[ 19  11   6  10   5   7   4   7  20   8  13   6  14   5  13   7   4   6
   3   6   1   3  11   6   7   1   5   4   3   3   2   4   3   3   3   4
   2   4   6  -2   3   0   3   4   4   6   3  -1   0   3   2  -2  -3  -3
   0   1  -3   0  -3  -1  -1   0  -3  -2  -6  -3  -2   1   0  -5  -6  -3
  -3  -3  -3 -15  -5  -6  -7  -9  -3  -5  -6  -9  -6  -6  -8  -6  -7  -6
 -10  -3  -8 -10  -9  -9  -9  -8 -11 -12 -13 -11  -9  -1  -9  -9  -6 -12
  -6 -25 -10 -19 -25 -11  -7 -11 -18 -11 -15 -11 -12 -16 -10 -13  -8 -18
 -28 -17  -9 -18 -15 -14 -12 -11 -15 -10 -20 -19 -19 -16 -16 -30 -26 -15
 -17 -25 -16 -19 -13 -20 -46 -20 -15  -9 -11 -22 -11 -19 -20 -10 -13 -12
  -8 -22 -17 -18 -18 -20 -21 -20 -24 -27 -17 -15 -17 -12 -39 -17 -20 -17
 -14 -27 -12 -26 -26 -31 -18 -16 -16 -30 -20 -13 -18 -24 -19 -20 -18 -19
 -12 -20 -12 -17 -29 -19  -9 -20 -24  -8 -17] -> 11
[-10 -12  -4 -15  -7 -10  -2  -6 -17  -8 -10  -8 -13  -6 -11 -15  -8  -8
  -3  -7  -3 -10  -9  -8 -15  -4 -18 -12 -12  -8  -9  -8 -11  -4  -7  -6
 -12 -18 -11  -6  -6  -7  -6  -4 -12 -18  -8  -9  -6 -13  -7  -8  -5 -13
  -8  -5 -10 -14 -10 -13  -8  -4  -6  -7 -10  -5 -27 -10  -5  -8  -8  -7
 -10  -6  -9  -5  -5  -8  -6 -10  -7 -12 -12  -3  -7 -18 -10 -22  -7 -10
  -9  -6 -10  -8  -7  -5  -9  -5 -12 -12 -10  -6  -8 -14  -7  -7  -7  -9
  -5 -26  -6 -12 -12  -5  -6  -5 -12  -9  -9  -5 -11  -6  -4  -7  -7 -13
 -16 -11  -4  -5  -6  -6  -5  -5  -9  -8 -13 -10 -15  -5  -6 -13 -23  -9
  -9 -15 -11 -17  -8 -12 -20  -7  -9  -7  -3  -9  -5  -5  -7 -10  -6  -7
  -5  -9  -5  -7  -5 -14 -11 -10  -5 -16 -10  -9 -10  -6 -18  -9 -17  -6
 -10 -18  -6 -15  -8 -20 -13  -7 -10  -3  -7  -8 -14 -15  -9  -7 -17  -8
  -5  -7  -1 -15 -12 -13  -5  -6 -15  -6  -7] -> 19
[-24 -28 -13 -34 -11 -19  -9 -18 -36 -20 -13 -14 -21 -11 -26 -19 -13 -11
  -6 -21 -10 -12 -19 -15 -19 -10 -23 -19 -22 -15 -11  -8  -8  -7  -9  -5
 -26 -18 -22 -13  -6 -10  -7  -4  -8 -17  -6 -11  -6 -11  -5  -7 -12 -12
  -5  -1 -14  -8  -9  -8  -4  -1 -11  -3  -7  -4 -12  -3  -4  -4  -4  -4
  -3   0  -1  -8  -2  -5  -2  -4   0   1   1  -1   2   3  -1   6   1   5
   5   3   2   0   1   4   4   1   6   6  -1   7   2   6  -4   1   5   7
   3   7   4   7   6   3   3   5   5   5   8   4   4   7   4   7   6  13
  -6  10   3   6   3   9   3   5   4   5   4  11  10   1   4   7  13   2
   6   9   7   7   3   8   8   5   6   3   4  10   3   0   3   4   4   7
   1  -1  -1   0   2  11   4   9   5  -1   5   7   7   3   8   5   3   0
   7   7   1   4   4   1  12   2   3   2   4   3   2  14   1  -3   4   5
  -2   0  -1   1  -4  10  -1   3  -8   0  -1] -> 22
[-11 -13  -3 -18  -5  -9  -3  -6 -16 -10  -8  -6  -5  -4 -14 -11  -6  -6
  -4  -9  -6  -9  -9  -8 -15  -4 -15 -11 -10  -6  -8  -5  -6  -5  -5  -3
  -9 -13 -10  -7  -5  -7  -5  -2  -9 -10  -3  -5  -6  -9  -5  -5  -9  -9
  -5  -4  -9  -6  -8 -10  -6  -4  -7  -4  -6  -5 -18  -8  -4  -7  -6  -6
  -4  -2  -7 -10  -3  -5  -3  -9  -4  -7  -5  -4  -3  -6  -6  -9  -3  -4
  -3  -3   0  -4  -3  -1  -8  -3 -10  -2  -5  -3  -3  -5  -4  -4  -5   4
  -2 -16   0 -10  -1  -4  -2   6  -4  -2  -3  -2  -2   0  -1  -1  -2  -3
  -9  -3  -2  -2  -3  -1  -4  -3  -2  -3  -7   0  -1  -1   1  -8 -12  -3
  -3  -8  -5  -6  -1  -3 -27  -5  -4  -4  -1   1  -3  -5  -3  -3  -2  -3
  -3  -5  -3  -4  -2 -10  -4  -2  -5  -9  -4  -8  -5   0  -9  -6  -9  -7
  -5 -10  -2  -1  -9  -5   0  -3  -3  -2  -4  -2 -10  -5  -3  -5  -8  -2
  -3  -3  -1  -4 -10  -5  -3  -8  -9  -4  -6] -> 27
[ -4   3   2   7   4   3   3   4   0   1  -2   0   0   1   0  -5   2  -3
   0   3   4  -2   2   0  -7  -1  -7  -4 -10  -1  -2  -4  -2  -1  -2  -5
  -7 -11 -11  -1  -4  -2  -4  -4  -9 -10  -3  -3  -4 -10  -4  -2  -4  -5
  -4  -4  -7 -12  -6  -9  -6  -5  -6  -6  -4  -5 -23 -12  -2  -9  -5  -3
  -6  -6  -8  -8  -5  -5  -6 -10  -8  -8  -9  -4  -6 -18  -2 -31  -7 -13
  -5  -6 -11 -10  -6  -7 -10  -7 -15 -15  -9  -9 -10 -11  -7  -7 -10  -9
  -5 -25  -8 -15  -9  -9  -6  -8 -12 -11 -11  -6 -10  -9  -8 -10  -8 -14
 -15 -13  -5 -10  -8  -5  -4  -5 -14  -8 -11  -9  -7  -5  -7 -13 -22  -6
  -8 -18  -7 -11  -8  -8 -20  -5  -7  -6  -5  -6  -6  -5  -3  -5  -2  -8
   0  -3   0  -3   0  -5  -5  -3   0  -8  -4  -2  -1  -2  -4   0  -3   3
  -5  -4  -1  -1   1  -1  -3   3   1   7   5   0   0  -6   1   1   0   7
   1   4   4  -2   5   9   1   3   6   1   4] -> 9
[-22 -19 -10 -13 -11 -14  -6  -8 -21 -10 -13  -7 -10  -5 -12 -10  -6  -6
  -2  -6  -2  -5  -3  -2  -6  -1  -8  -3  -1  -2  -2   0   1   3   1   4
   5  -7   2   1   3   3   3   6   3  10   5  10   6   9   7   5  13  17
   9   6  16  14  15  13  12   9  16  12   8   9  21  15   9  16  11  16
  13  16  14  32   7  15  20  19  10  16  17  20  17  26  27  41  18  43
  28   8  22  23  17  21  21  12  32  31  22  23  20  30  19  14  20  35
  13  44  21  35  39  20  13  24  32  19  32  22  17  33  17  23   9  34
  43  36  18  26  26  29  25  22  23  20  29  45  39  27  20  45  54  25
  28  37  27  34  22  31  63  31  21  15  22  37  18  29  26  28  21  19
  15  13  18  23  17  41  30  30  35  32  25  27  27  19  49  28  41  30
  23  41  18  51  40  51  40  26  23  43  29  22  30  47  28  27  39  35
  17  31  18  28  30  35  13  33  31  15  20] -> 21
[ 28  16  11  23  13  17  10   4  28  14  26  11  20  11  29  18  16   7
   8  10  13  10  28  22  12   5  17  14  15  14  15  10  12  10   9   8
  23  16  17   8   9   7   7  13  11  21  10  13   9  14  10   6  12  16
   9   8  10  10  11  10  10   5   7   9   5   4  11   9   4   6   5   6
   4   7   4   9   2   3   7   6   0   1   2   6   6   3   8   8   3  13
   2   1   0   0   2   4   2   0   7   4  -3   1   0   0  -2  -3  -2   0
  -1 -12   1  -2   0  -3  -2   1  -3  -1   0  -1  -6   2  -2  -2  -4  -4
 -14  -7  -3  -1  -3   1  -3  -3  -8  -5  -7  -1   2  -5  -3 -11 -13  -4
 -11  -9  -8  -8  -8  -8 -25 -11  -6  -5  -4  -6  -7  -8  -3  -5  -4  -4
  -5  -8  -4  -7  -1  -6  -9  -7  -5 -15  -2  -4  -4  -2 -14  -5 -12  -6
  -7  -6  -3  -1  -2  -6   0  -3  -5  -4  -2  -7  -5  -5  -3  -6  -8   4
  -3  -5  -2  -8  -3   0  -1  -4  -4  -3  -4] -> 18
[ 12   1   4  13   5   4   3   6  10  -4  15   4   6   6   9   5   8   1
   3  10  -8   3  14  10   4   3   6   5   8   5   5   4   5   5   6   3
   8  11   8   5   4   4   4   6   2   8   5   5   4   7   5   4  10  13
   3   3   8   5   8   5   7   4   2   6   2   2   3   5   3   4   5   4
   1   3   4  11   3   5   5   4  -1   0   3   7   2   0   5   0   5   6
  10   2   0   1   3   0  -2   0   2   0   0   3  -6   1   2  -2   3   0
   0  -8   2  -2   0  -2  -1   5  -6   1   3  -2  -4   0   0  -1  -4   1
  -6  -1   0  -1  -2   2   0  -2  -6  -4  -8   2  -3  -2   5  -9  -4  -3
  -5  -8  -1  -5  -3  -9 -17  -4  -8  -4  -2  -5  -3  -7  -4 -10  -3  -4
  -3  -4  -3  -6  -4  -6  -7  -4  -4 -13  -5  -3  -7  -4  -9 -14 -17  -5
  -9  -8  -6  -6  -5 -13  -6  -4  -5  -6  -4  -3 -10 -12  -5  -7  -8  -3
  -3  -6  -4  -9  -6  -4  -3  -4  -8  -3  -4] -> 8
[  0 -13  -3 -14  -5  -4  -3  -7 -16  -8   4  -7  -5  -8  -4  -7  -4  -5
  -6  -9  -6  -6  -8  -7  -8  -6 -14 -12 -13  -8 -10  -2  -5  -4  -6  -1
  -6 -15 -16 -15  -4 -11  -3  -1  -3 -31  -4 -12  -8 -12  -5  -8 -15 -16
  -9  -1 -16 -10 -13 -11  -6  -4 -10  -7 -13 -10 -23  -8  -8 -11  -8 -11
 -11  -5 -12 -31  -9 -13  -9 -17  -6  -8  -6 -16  -8 -10 -14 -10 -10 -15
 -15  -4 -11 -12 -10  -8  -8  -8 -16 -12 -13 -12  -9 -13 -11 -11  -8 -11
  -4 -29  -7 -16 -17 -10  -5  -4 -10  -7 -11  -5 -10 -12  -9  -6  -5 -14
 -20  -7  -7 -14  -9  -5  -8  -7 -12  -4 -12 -10  -6 -10  -7 -22 -15  -2
  -9 -16  -5  -8  -7 -11 -32 -17  -5  -4  -6  -8  -5 -12 -12  -9  -6  -2
  -5  -9  -6  -9  -7 -13  -7  -4 -10  -7  -3  -3  -1   0  -8  -3  -5  -5
   0  -5  -2   6  -4   3   6  -2  -5 -11  -3   2  -1  12   2   0   5   5
  -2  -2   0   3  -5  12   0   7   0   2   3] -> 18
[27 19 12 20 12 17  8 13 27 13 17  9 17  8 23 13 11 12  6  8  8  7 19  8
  9  4 16  7 10  8  8  6  8  6  5  7 15 11 11  1  6  3  3  7  9  8  6  4
  3  6  4  2  4  6  5  5  2  2  3  5  1  3  0  4 -1  3  5  2  1  2 -1  1
 -1 -1  0 -3 -1  0  2 -1  0  2  1 -3  1  1 -1 11  4  3  1  1 -1 -1  2 -3
 -1 -4 -1  1  0 -1  1  0 -2 -1 -2  2  0 -5 -1  4 -2  1 -1  2  0  1  2  0
 -1 -2  0  1  1  1 -1  3  1 -2  3  3  1  1 -1  7  0  6  6  3  5  0 16  2
  5  2  4  7  2  8  8  6  3  3  4 11  3  3  2  9  6  7  4  7  4  6  6 13
 12 11 10 10  5  6 12 10 18 13 19 11 10 27  8 29 16 30 25 15 15 21 17 13
 20 36 24 16 23 27 12 19 13 27 22 36 12 30 20 11 16] -> 15
[ -8  -9  -5  -4  -5  -5  -3  -4 -17  -5  -9  -6 -12  -4 -12 -10 -11  -6
  -4  -5  -5 -10 -12  -9 -13  -5 -19 -12 -11 -12  -9  -6  -6  -6  -8  -6
 -23 -18 -17  -7  -7  -7  -7  -8 -14 -15  -6 -13 -11 -15  -9  -6 -10 -14
  -9  -6 -14 -13 -13 -14 -13  -6 -12  -8  -8  -7 -25 -11 -10 -11  -6  -8
 -12  -7 -10 -16  -6  -8  -9 -14  -7 -10 -10  -5  -6 -16 -13 -18  -8 -14
 -10  -5 -10  -7 -13  -5  -7  -6 -20  -9 -10  -7  -7 -10  -5  -5  -8  -9
  -3 -21  -6 -10  -7  -6  -3  -6  -8  -7 -12  -4  -6  -7  -4  -4  -5  -2
 -20  -5  -4   1   3  -5  -5  -5  -4  -3  -9  -7  -6  -2  -4  -9 -13  -4
   0  -9  -4  -7  -6  -4 -17  -7  -5  -5  -1 -10  -3  -6  -4  -5  -4  -3
  -3  -5  -2  -5   0  -9  -7  -3   4 -12  -5  -2  -4  -4 -13  -2 -12  -5
   0  -6  -4 -10  -9  -9  -2  -7  -6  -8  -4  -9 -10 -12  -7  -8 -14  -5
  -6  -6 -13 -11 -11 -12  -7 -11 -12   1  -2] -> 22
[19  8  3  7  6 12  5  8 13  7 18  8 13  7 15 15 10  3  6  8  7  7 18  9
 11  4 13 11  8 11  0  6  9  6  6  9 24 20 13  3  9  6  7 12 15 17 10  7
  8 16 10  6 11 17 10  8 12 16 12 15 13 11 12 12  4  8 20 12  6 11  9  9
  8 11 10 20  8 10 15 17  7  4 12 14 11 21 16 35 12 24 13 11 15 14 11 13
 12 10 13 20  8 13 13 18 10  8 12 21  9 25 14 23 21 13  8 13 18 12 23 10
 10 18 11 16  8 25 19 20  8 13  9 15  9 12  9 14 15 16 21 12 14 19 26 11
 14 15 12 18  9 13 15 15 11  8  6 21  8  9  9 11 10 13  7 11  5  8 11 21
 11 12 18 18 11 12 13  8 18 10 15  8  9 19  8 29 15 26 22 10 10 19  9 10
 13 28 13  9 15 21  6  9  5 10  7 19  6  7  9  6  7] -> 17
[-14 -19 -10 -27  -8 -15  -6  -5 -17 -11 -12 -10 -14  -7 -19 -10  -9  -8
  -5 -11  -7 -13 -12  -4 -14  -6 -24 -14 -16  -8  -9  -5  -6  -3  -6  -4
 -10  -6 -14  -7  -4  -5  -5  -1  -8  -8  -2  -5  -4  -6  -3  -4  -6  -6
  -4  -1  -4  -4  -3  -6  -1   1  -2  -2  -5  -3 -13  -2  -2  -3  -4  -1
  -3   0  -2  -2  -3   0   1  -4  -2  -2   0   2   4   1   0   0   0   1
   4   2  -1   0   1   6  -1   1   5   3   0   5   1   1   0   2   0   6
   3  -7   3   4   1   1   3   4   2   4   2   0  -1   6   2   2   1   4
   2   3  -2   3   2   5   1   1   0   1   2   2   4   1   5   7  -3   0
   3   0   1   5   1  -4   0   0   0   0  -1   3  -2  -2   2  -1   1   0
  -1  -2   0  -4  -1  -1   0   0   6  -7  -2  -2  -2   1  -8  -4  -7  -7
  -2  -3  -2  -3  -4 -12  -2  -4  -2   5  -6  -4  -7  -6  -3  -2  -8  -2
  -3  -4  -3  -9 -10  -2  -6  -9 -10  -5  -6] -> 0
[-30 -37 -18 -38 -16 -24 -12 -19 -38 -21 -23 -18 -24 -14 -30 -19 -15 -14
 -10 -23 -14 -15 -26 -19 -21 -11 -30 -24 -23 -15 -18  -7 -12  -9 -11  -6
 -21 -25 -22 -12  -9 -12  -8  -8 -11 -19  -8 -13  -9 -15  -8  -8 -14 -15
  -7  -4 -12 -10  -9  -9  -7  -3  -9  -4  -5  -4 -15  -4  -3  -6  -4  -6
  -2  -1  -3  -7  -1  -3  -2  -6  -1  -1  -1  -3   0   1   0   6   4   3
  -2   1   2   3   2   2   3   1   5   4   1   3   4  10   3   1   4  12
   3   4   6  10  11   5   4   9   9   7  10   5   7  11   8   5   4  21
  26  12   7  11  11  13   5  10   8  10  12  17  18  11  10  20  26  10
  13  12  11  14   8  10  27  12   9   8  10  21   6  10  11  15  10  11
   6  12   8   9  12  19  17  15  15  21  14  13  14  10  20  14  18  11
  11  19   8  23  16  24  31  16  10  17  13  13  15  27  14  10  18  19
   7  12   7  11  14  17   6  13  14   6   8] -> 30
[  1  -8   0 -13  -2  -2  -1  -3  -2  -6   3  -6  -4  -4  -1  -7  -4  -4
  -2  -7  -6  -5  -1  -8  -7  -5   1 -11 -11  -1  -9   0  -4  -2  -5   0
  -4  -8 -17 -12  -2 -11  -3   0  -3 -12  -3 -13  -6  -2  -4  -7 -16 -15
  -5  -1 -19 -11 -10 -12  -6  -3 -13  -6  -5  -8 -19  -6  -8  -9 -11 -10
  -9  -5  -7 -27  -8 -13  -8 -14  -5  -9  -8 -12 -11  -9 -18  -5 -12 -17
 -16  -4 -10 -12 -13 -11 -11 -10 -13 -13 -18 -12  -9 -14 -12 -11 -11 -12
  -5 -27  -9 -18 -19 -10  -6  -9 -13  -9 -14  -7 -12 -15 -11  -4  -7 -18
 -22 -13  -9 -14 -13  -8 -12 -11 -16  -8 -19 -19 -20 -16 -15 -30 -33 -11
 -15 -22 -12 -14 -10 -20 -44 -23 -12  -7  -9 -22 -10 -16 -17 -14 -10  -6
  -9 -16 -12 -13 -17 -21 -21 -15 -15 -18 -13 -11 -11  -8 -33 -16 -27 -20
  -9 -22  -9 -18 -21 -20 -11 -12 -14 -19 -18 -12 -14 -23 -16 -17 -23   7
 -11 -19 -14 -19 -12 -14  -9 -20 -17  -9 -16] -> 7
